Below is a small trained network, with its code and all its weights. Each question gives an input and a target symbol and asks what happens when units are switched off, that is, made to give their printed mean instead of their output.

import numpy as np


def w(rows, s, z=0):
    codes = np.array(rows[::2]) - 128.0
    scale = np.full(codes.shape[1], s)
    scale[-1] = z or s
    return codes * scale


def f(y):
    return y / 2 * (1 + np.tanh(0.7978845608 * (y + 0.044715 * y**3)))


def softmax(a):
    e = np.exp(a - a.max(-1, keepdims=True))
    return e / e.sum(-1, keepdims=True)


def log_softmax(a):
    a = a - a.max(-1, keepdims=True)
    return a - np.log(np.exp(a).sum(-1, keepdims=True))


def net(x, mask):
    ids = ['ΞΦΩαβγεζημστψ'.index(c) for c in x.split()]
    T = len(ids)
    res = E[ids] + P[:T]
    r = res
    for j in range(3):
        rows = slice(2 * j, 2 * j + 2)
        q, k, v = (r @ M[0][rows].T for M in (Q, K, V))
        z = softmax(np.where(np.tri(T) > 0, q @ k.T / 2**0.5, -1e9)) @ v
        o = O[0][rows]
        res = res + np.where(mask[j], z, o[:, -1]) @ o[:, :-1]
    y = f(res @ A[0][:, :-1].T + A[0][:, -1])
    res = res + np.where(mask[3:11], y, B[0][:, -1]) @ B[0][:, :-1]
    return log_softmax(res[-1] @ U[:, :-1].T + U[:, -1])


Q, K, V, O, A, B = {}, {}, {}, {}, {}, {}
E = w([
[109,132,81],'Ξ',
[132,179,100],'Φ',
[154,174,106],'Ω',
[122,155,86],'α',
[121,162,91],'β',
[98,120,72],'γ',
[112,133,77],'ε',
[77,118,71],'ζ',
[124,140,82],'η',
[105,125,73],'μ',
[126,167,93],'σ',
[169,208,126],'τ',
[210,100,252],'ψ',
],0.014)
P = w([
[27,218,89],'0',
[86,201,106],'1',
[128,169,81],'2',
[165,141,67],'3',
[183,122,64],'4',
[200,110,65],'5',
[216,115,74],'6',
[225,109,83],'7',
[244,101,84],'8',
[254,104,90],'9',
[247,122,114],'10',
],0.0082)
Q[0] = w([
[218,183,102],'h1',
[223,193,88],'h1',
[220,151,137],'h2',
[203,114,246],'h2',
[132,147,141],'h3',
[120,91,214],'h3',
],0.012)
K[0] = w([
[179,100,192],'h1',
[187,114,188],'h1',
[141,156,92],'h2',
[125,251,119],'h2',
[113,105,117],'h3',
[73,154,96],'h3',
],0.02)
V[0] = w([
[97,33,21],'h1',
[131,236,2],'h1',
[122,59,25],'h2',
[14,57,100],'h2',
[65,241,64],'h3',
[194,103,198],'h3',
],0.0069)
O[0] = w([
[212,129,214,29],'h1',
[254,209,107,220],'h1',
[213,160,36,201],'h2',
[102,201,40,95],'h2',
[184,131,33,253],'h3',
[64,189,245,81],'h3',
],0.0067,0.0039)
A[0] = w([
[254,130,50,104],'n1',
[104,87,95,255],'n2',
[124,173,121,192],'n3',
[90,78,243,199],'n4',
[98,183,34,107],'n5',
[102,139,118,60],'n6',
[185,71,95,98],'n7',
[120,72,102,255],'n8',
],0.0092,0.0034)
B[0] = w([
[77,254,151,252],'n1',
[218,152,133,147],'n2',
[126,134,55,146],'n3',
[118,231,76,140],'n4',
[183,86,90,189],'n5',
[95,109,131,124],'n6',
[94,130,192,161],'n7',
[214,146,162,146],'n8',
],0.0089,0.021)
U = w([
[139,96,98,45],'Ξ',
[134,102,106,38],'Φ',
[136,112,138,187],'Ω',
[149,168,180,253],'α',
[125,100,108,29],'β',
[133,97,99,31],'γ',
[145,94,98,80],'ε',
[97,174,71,177],'ζ',
[137,88,94,131],'η',
[140,95,101,45],'μ',
[130,102,106,22],'σ',
[123,95,109,123],'τ',
[1,187,210,144],'ψ',
],0.0093,0.0042)

Each question gives the input, a string of symbols that net reads in full, and the target symbol t.
The units are the heads (2 rows each of Q, K, V and O) and the neurons (one row each of A and B). Each row of codes is followed by its name. A weight is (code - 128) times the scale printed after its matrix; where a second scale follows, it is the last column's (O, A, B and U).
mask holds one flag per unit, heads first, then neurons. A switched-off unit (its flag False) gives its mean, the last column of its rows in O or B, instead of its output. The means were averaged over made-up inputs and are rounded, as every weight is.
A unit's drop is (log p(t) with every unit on - log p(t) with that unit switched off) / (log p(t) with every unit on - log p(t) with every unit switched off).
top k neurons: the k neurons with the biggest drops, biggest first
heads that matter: for each layer, one digit per head in row order, 1 if its drop is at least 0.15 and else 0, layers parted by /
drop of u: that unit's drop, to one decimal
input Ω γ μ ψ Φ, target ψ: top neuron -> n5
input ε ε Ξ Φ σ Ω τ Ξ ψ β, target ψ: heads that matter -> 101
input ζ ε α Φ μ Ω τ β ψ ζ, target ψ: top 2 neurons -> n5; n4
input Φ τ β ψ η, target ψ: heads that matter -> 111
input η Ξ γ μ Φ ψ η γ ψ η, target ψ: heads that matter -> 101
input β η η ψ Ω α μ α ψ α, target ψ: heads that matter -> 101
input Φ τ μ Ξ β ψ μ, target ψ: heads that matter -> 111
input η η σ ε α μ α γ γ, target α: heads that matter -> 100
input σ ψ γ, target ψ: heads that matter -> 011
input Ω Ω Φ Ω Ω ψ τ, target ψ: heads that matter -> 111
input τ β η α σ ε ψ ζ, target ψ: drop of n4 -> 0.1
input γ β Ξ ψ τ, target ψ: drop of h3 -> 1.8
input α ε η η μ ψ σ, target ψ: drop of n5 -> 0.4
